Below are the code and all the weights of a small trained network. Each question names an input and a target symbol and asks about switching units off, where a switched-off unit gives its printed mean instead of its output.

import numpy as np


def w(rows, s, z=0):
    codes = np.array(rows[::2]) - 128.0
    scale = np.full(codes.shape[1], s)
    scale[-1] = z or s
    return codes * scale


def norm(h):
    return h / np.sqrt((h * h).mean(-1, keepdims=True) + 1e-5)


def f(y):
    return np.maximum(y, 0)


def softmax(a):
    e = np.exp(a - a.max(-1, keepdims=True))
    return e / e.sum(-1, keepdims=True)


def log_softmax(a):
    a = a - a.max(-1, keepdims=True)
    return a - np.log(np.exp(a).sum(-1, keepdims=True))


def net(x, mask):
    ids = ['βδζθξτψ'.index(c) for c in x.split()]
    T = len(ids)
    res = E[ids] + P[:T]
    r = norm(res)
    for j in range(3):
        rows = slice(3 * j, 3 * j + 3)
        q, k, v = (r @ M[0][rows].T for M in (Q, K, V))
        z = softmax(np.where(np.tri(T) > 0, q @ k.T / 3**0.5, -1e9)) @ v
        o = O[0][rows]
        res = res + np.where(mask[j], z, o[:, -1]) @ o[:, :-1]
    y = f(norm(res) @ A[0][:, :-1].T + A[0][:, -1])
    res = res + np.where(mask[3:19], y, B[0][:, -1]) @ B[0][:, :-1]
    return log_softmax(norm(res)[-1] @ U[:, :-1].T + U[:, -1])


Q, K, V, O, A, B = {}, {}, {}, {}, {}, {}
E = w([
[146,105,109],'β',
[196,90,58],'δ',
[202,66,51],'ζ',
[131,110,247],'θ',
[69,230,55],'ξ',
[146,107,51],'τ',
[44,122,107],'ψ',
],0.015)
P = w([
[84,254,54],'0',
[105,98,112],'1',
[88,70,134],'2',
[89,41,161],'3',
[64,94,161],'4',
[61,77,158],'5',
[120,69,163],'6',
[87,92,136],'7',
[135,83,151],'8',
[144,71,154],'9',
],0.0039)
Q[0] = w([
[79,204,116],'head 0',
[119,70,140],'head 0',
[223,226,51],'head 0',
[166,41,95],'head 1',
[112,180,193],'head 1',
[34,148,109],'head 1',
[81,254,110],'head 2',
[38,49,162],'head 2',
[14,35,139],'head 2',
],0.01)
K[0] = w([
[245,177,136],'head 0',
[190,122,1],'head 0',
[74,165,114],'head 0',
[73,31,129],'head 1',
[190,213,154],'head 1',
[241,176,66],'head 1',
[232,73,39],'head 2',
[74,56,45],'head 2',
[102,108,87],'head 2',
],0.0076)
V[0] = w([
[9,173,178],'head 0',
[121,111,112],'head 0',
[123,122,181],'head 0',
[82,129,100],'head 1',
[150,105,76],'head 1',
[85,173,120],'head 1',
[147,189,137],'head 2',
[81,140,87],'head 2',
[142,126,122],'head 2',
],0.013)
O[0] = w([
[64,90,142,10],'head 0',
[99,66,137,173],'head 0',
[189,55,154,12],'head 0',
[105,33,126,192],'head 1',
[164,27,170,253],'head 1',
[148,53,57,111],'head 1',
[154,238,177,82],'head 2',
[119,72,241,217],'head 2',
[253,152,158,132],'head 2',
],0.0058,0.0045)
A[0] = w([
[128,111,8,232],'neuron 0',
[242,200,171,120],'neuron 1',
[156,106,161,211],'neuron 2',
[98,164,153,144],'neuron 3',
[191,41,159,191],'neuron 4',
[95,45,179,68],'neuron 5',
[108,82,80,177],'neuron 6',
[150,160,89,157],'neuron 7',
[142,95,176,132],'neuron 8',
[97,162,147,252],'neuron 9',
[207,57,108,160],'neuron 10',
[155,69,141,164],'neuron 11',
[92,168,209,196],'neuron 12',
[155,74,131,79],'neuron 13',
[173,216,183,125],'neuron 14',
[181,140,128,40],'neuron 15',
],0.013,0.0025)
B[0] = w([
[120,136,254,254],'neuron 0',
[101,67,81,163],'neuron 1',
[30,181,108,174],'neuron 2',
[116,90,85,144],'neuron 3',
[76,173,134,251],'neuron 4',
[92,129,112,201],'neuron 5',
[141,127,245,214],'neuron 6',
[33,78,138,155],'neuron 7',
[150,177,116,167],'neuron 8',
[91,62,147,157],'neuron 9',
[115,174,106,247],'neuron 10',
[78,124,121,206],'neuron 11',
[251,34,105,158],'neuron 12',
[139,147,130,185],'neuron 13',
[119,239,186,142],'neuron 14',
[142,102,128,143],'neuron 15',
],0.0059,0.0094)
U = w([
[125,108,103,2],'β',
[148,182,87,145],'δ',
[166,98,93,208],'ζ',
[178,121,200,134],'θ',
[54,154,128,174],'ξ',
[123,164,180,70],'τ',
[88,3,113,128],'ψ',
],0.014,0.0056)

Each question gives the input, a string of symbols that net reads in full, and the target symbol t.
The units are the heads (3 rows each of Q, K, V and O) and the neurons (one row each of A and B). Each row of codes is followed by its name. A weight is (code - 128) times the scale printed after its matrix; where a second scale follows, it is the last column's (O, A, B and U).
mask holds one flag per unit, heads first, then neurons. A switched-off unit (its flag False) gives its mean, the last column of its rows in O or B, instead of its output. The means were averaged over made-up inputs and are rounded, as every weight is.
A unit's drop is (log p(t) with every unit on - log p(t) with that unit switched off) / (log p(t) with every unit on - log p(t) with every unit switched off).
The circuit of an input: a set's keep is (log p(t) with only the set's units on - log p(t) with every unit switched off) / (log p(t) with every unit on - log p(t) with every unit switched off). Starting from the 12 units with the biggest drops (on a tie, the unit counted first), units are removed one at a time, each time the one whose removal leaves the highest keep (on an exact tie, the one counted first), for as long as the keep stays at least 0.8.
units of the circuit, in order: the units of the circuit, biggest drop first
k most important neurons: the k neurons with the biggest drops, biggest first
heads that matter: for each layer, one digit per head in row order, 1 if its drop is at least 0.15 and else 0, layers parted by /
drop of u: that unit's drop, to one decimal
input ψ θ δ θ ζ, target θ: units of the circuit, in order -> neuron 0; head 1
input δ δ δ, target δ: units of the circuit, in order -> neuron 10; head 0
input ξ δ δ ζ θ ψ θ δ ζ, target θ: 4 most important neurons -> neuron 0; neuron 6; neuron 5; neuron 1
input δ δ δ δ ζ, target ζ: units of the circuit, in order -> head 0
input ζ ζ θ δ, target θ: 4 most important neurons -> neuron 0; neuron 2; neuron 4; neuron 7
input δ ψ ξ ζ δ, target ξ: units of the circuit, in order -> neuron 4; neuron 10
input δ ζ θ ξ δ β τ δ, target ξ: heads that matter -> 010
input θ ζ δ β, target ξ: heads that matter -> 110
input δ δ θ ζ δ, target θ: heads that matter -> 101
input δ β θ τ ψ δ θ ξ θ τ, target θ: heads that matter -> 001
input β δ δ δ ζ ξ ψ ξ δ β, target ξ: heads that matter -> 000
input ξ δ β θ δ τ ξ θ τ, target θ: units of the circuit, in order -> neuron 0; neuron 6
input ψ ψ ζ θ, target ψ: heads that matter -> 001
input ζ θ ψ δ ψ, target ψ: heads that matter -> 010
input δ δ δ ζ, target ζ: 2 most important neurons -> neuron 1; neuron 6
input ζ δ ξ ψ ψ θ, target ψ: 4 most important neurons -> neuron 12; neuron 0; neuron 6; neuron 10
input ψ ξ ξ, target ψ: drop of head 1 -> -0.2
